Below is a small trained network, with its code and all its weights. Each question gives an input and a class and asks what happens when units are switched off, that is, made to give their printed mean instead of their output.

import numpy as np


def w(rows, s, z=0):
    codes = np.array(rows[::2]) - 128.0
    scale = np.full(codes.shape[1], s)
    scale[-1] = z or s
    return codes * scale


def norm(h):
    return h / np.sqrt((h * h).mean(-1, keepdims=True) + 1e-5)


def f(y):
    return np.maximum(y, 0)


def log_softmax(a):
    a = a - a.max(-1, keepdims=True)
    return a - np.log(np.exp(a).sum(-1, keepdims=True))


def net(x, mask):
    res = np.array(x, float).reshape(1, 7) / 4 @ E
    u = 0
    for l in range(3):
        y = f(norm(res) @ A[l][:, :-1].T + A[l][:, -1])
        res = res + np.where(mask[u : u + 5], y, B[l][:, -1]) @ B[l][:, :-1]
        u += 5
    return log_softmax(norm(res)[-1] @ U[:, :-1].T + U[:, -1])


A, B = {}, {}
E = w([
[96,137,195,96,148,42,154,122,102,119,56,106],'x0',
[135,106,54,161,86,107,139,104,50,130,208,164],'x1',
[123,4,160,103,83,154,106,154,120,190,76,147],'x2',
[155,107,54,113,111,146,47,136,136,133,120,167],'x3',
[57,124,80,195,59,73,79,204,168,104,161,90],'x4',
[164,159,124,197,124,185,150,102,128,152,167,131],'x5',
[124,176,134,139,85,127,143,156,140,135,81,137],'x6',
],0.0034)
A[0] = w([
[212,108,185,166,116,169,131,117,87,212,41,186,115],'L0N0',
[142,137,82,74,154,181,101,140,167,113,180,142,44],'L0N1',
[66,165,178,162,129,44,179,175,116,68,159,40,139],'L0N2',
[149,147,110,192,99,155,170,116,108,134,189,138,6],'L0N3',
[121,122,1,146,111,104,154,124,28,139,216,165,84],'L0N4',
],0.0036,0.0022)
B[0] = w([
[24,124,124,85,112,82,196,107,100,45,173,20,243],'L0N0',
[101,187,124,139,128,130,174,72,108,65,72,119,165],'L0N1',
[100,159,161,61,57,81,229,22,185,167,119,125,242],'L0N2',
[185,30,127,110,224,131,46,139,75,99,147,208,177],'L0N3',
[154,103,4,137,70,87,112,108,167,30,195,94,253],'L0N4',
],0.0036,0.0032)
A[1] = w([
[88,61,99,117,61,76,72,253,142,129,101,140,63],'L1N0',
[112,238,127,209,107,126,143,137,178,130,138,124,5],'L1N1',
[178,164,149,69,130,155,165,103,109,147,77,133,78],'L1N2',
[136,184,117,194,149,139,103,179,143,127,123,165,67],'L1N3',
[181,119,136,122,146,158,152,94,81,131,127,215,57],'L1N4',
],0.0051,0.0015)
B[1] = w([
[128,105,163,181,206,210,89,254,60,169,52,60,254],'L1N0',
[206,140,8,99,90,134,171,211,74,112,119,47,206],'L1N1',
[30,103,133,83,119,145,118,119,212,114,124,180,218],'L1N2',
[166,113,222,183,157,145,87,169,83,156,120,138,153],'L1N3',
[80,149,104,147,50,124,159,182,211,113,84,89,189],'L1N4',
],0.0047,0.0033)
A[2] = w([
[68,64,103,146,65,82,77,149,83,145,121,124,74],'L2N0',
[200,232,120,134,132,131,182,147,130,110,101,124,108],'L2N1',
[197,106,52,184,111,91,86,87,95,122,210,203,60],'L2N2',
[89,121,254,124,129,17,131,122,96,173,89,169,6],'L2N3',
[140,87,158,177,111,208,207,121,113,157,183,99,109],'L2N4',
],0.0051,0.0018)
B[2] = w([
[103,178,127,128,141,125,164,170,162,98,69,80,224],'L2N0',
[106,70,87,132,98,105,98,194,91,132,121,85,217],'L2N1',
[180,148,145,95,104,113,138,61,86,130,206,172,255],'L2N2',
[81,74,220,249,69,140,211,45,143,98,134,160,213],'L2N3',
[181,95,172,254,162,142,64,165,113,181,104,127,220],'L2N4',
],0.0074,0.0036)
U = w([
[149,164,139,93,138,96,76,93,117,215,131,167,2],'0',
[226,131,80,139,95,115,99,42,76,118,237,177,172],'1',
[145,153,133,103,138,105,91,112,120,185,134,177,38],'2',
[66,101,229,151,114,125,186,58,158,116,82,142,167],'3',
[166,122,161,146,162,152,113,95,168,187,145,137,69],'4',
[104,159,62,89,76,74,176,152,130,88,117,66,161],'5',
[167,96,116,192,150,167,42,233,84,154,92,87,160],'6',
[82,146,132,9,176,156,98,96,172,102,97,200,91],'7',
],0.011,0.0066)

Each question gives the input, the list of numbers given to net, and the class t.
The units are the neurons (one row each of A and B). Each row of codes is followed by its name. A weight is (code - 128) times the scale printed after its matrix; where a second scale follows, it is the last column's (A, B and U).
mask holds one flag per neuron, layer by layer. A switched-off neuron (its flag False) gives its mean, the last column of its row in B, instead of its output. The means were averaged over made-up inputs and are rounded, as every weight is.
A unit's drop is (log p(t) with every unit on - log p(t) with that unit switched off) / (log p(t) with every unit on - log p(t) with every unit switched off).
The circuit of an input: a set's keep is (log p(t) with only the set's units on - log p(t) with every unit switched off) / (log p(t) with every unit on - log p(t) with every unit switched off). Starting from the 12 units with the biggest drops (on a tie, the unit counted first), units are removed one at a time, each time the one whose removal leaves the highest keep (on an exact tie, the one counted first), for as long as the keep stays at least 0.8.
circuit, biggest first: the units of the circuit, biggest drop first
unit that matters most: the unit with the biggest drop
k most important neurons: the k neurons with the biggest drops, biggest first
top k neurons in layer l: the k neurons of layer l with the biggest drops, biggest first
drop when u is switched off: that unit's drop, to one decimal
input [-2,6,7,-8,0,5,2], class 6: unit that matters most => L2N4
input [-1,-4,-5,-5,1,1,-3], class 5: 3 most important neurons => L1N1, L0N2, L1N0
input [-1,6,3,1,-4,-8,-1], class 5: top 2 neurons in layer 2 => L2N4, L2N0
input [-1,-5,3,4,-2,-3,-5], class 7: 3 most important neurons => L2N4, L0N4, L2N3
input [2,-5,-4,4,-8,6,-5], class 7: circuit, biggest first => L1N2, L2N3
input [2,5,0,0,-1,-2,2], class 1: 3 most important neurons => L0N4, L2N2, L0N0
input [-3,3,2,-8,5,5,-5], class 1: 2 most important neurons => L2N2, L1N0
input [-5,-1,-3,0,-7,4,3], class 6: 4 most important neurons => L0N2, L2N4, L2N1, L2N3
input [8,3,-2,5,-5,7,0], class 5: circuit, biggest first => L2N3, L1N4
input [-5,-5,-1,1,-4,0,-5], class 7: top 2 neurons in layer 1 => L1N2, L1N0
input [-5,-1,6,-7,1,-5,-4], class 6: 2 most important neurons => L1N0, L0N2
input [2,2,-3,-6,-4,5,8], class 5: top 2 neurons in layer 2 => L2N1, L2N3
input [-7,-5,-6,-4,-7,8,-6], class 6: 2 most important neurons => L2N1, L2N4
input [-3,5,1,0,5,-8,3], class 6: unit that matters most => L1N0
input [-7,-8,-7,4,5,-8,3], class 6: top 2 neurons in layer 1 => L1N3, L1N0
input [-5,-4,-4,-8,-7,-5,1], class 7: 2 most important neurons => L1N2, L2N4
input [-4,-5,0,6,-4,3,2], class 7: 2 most important neurons => L2N3, L1N2
input [5,7,-6,1,-2,-7,-4], class 1: 2 most important neurons => L2N2, L0N0
input [5,3,-4,6,-1,3,6], class 1: top 2 neurons in layer 2 => L2N2, L2N0
input [-2,4,0,5,-1,-8,6], class 6: circuit, biggest first => L1N0
input [-2,0,-4,3,-3,-7,5], class 7: top 2 neurons in layer 1 => L1N2, L1N1
input [-4,-6,-7,-4,-5,2,6], class 5: 2 most important neurons => L1N0, L1N2
input [-6,-2,-4,-5,-3,6,-7], class 6: 2 most important neurons => L2N4, L1N4
input [4,-2,-5,-1,-5,8,8], class 5: 2 most important neurons => L1N0, L1N2
input [-1,1,0,3,5,-5,3], class 6: drop when L1N0 is switched off => 2.1
input [-8,-5,-2,-5,-8,-8,0], class 7: drop when L1N3 is switched off => 0.0
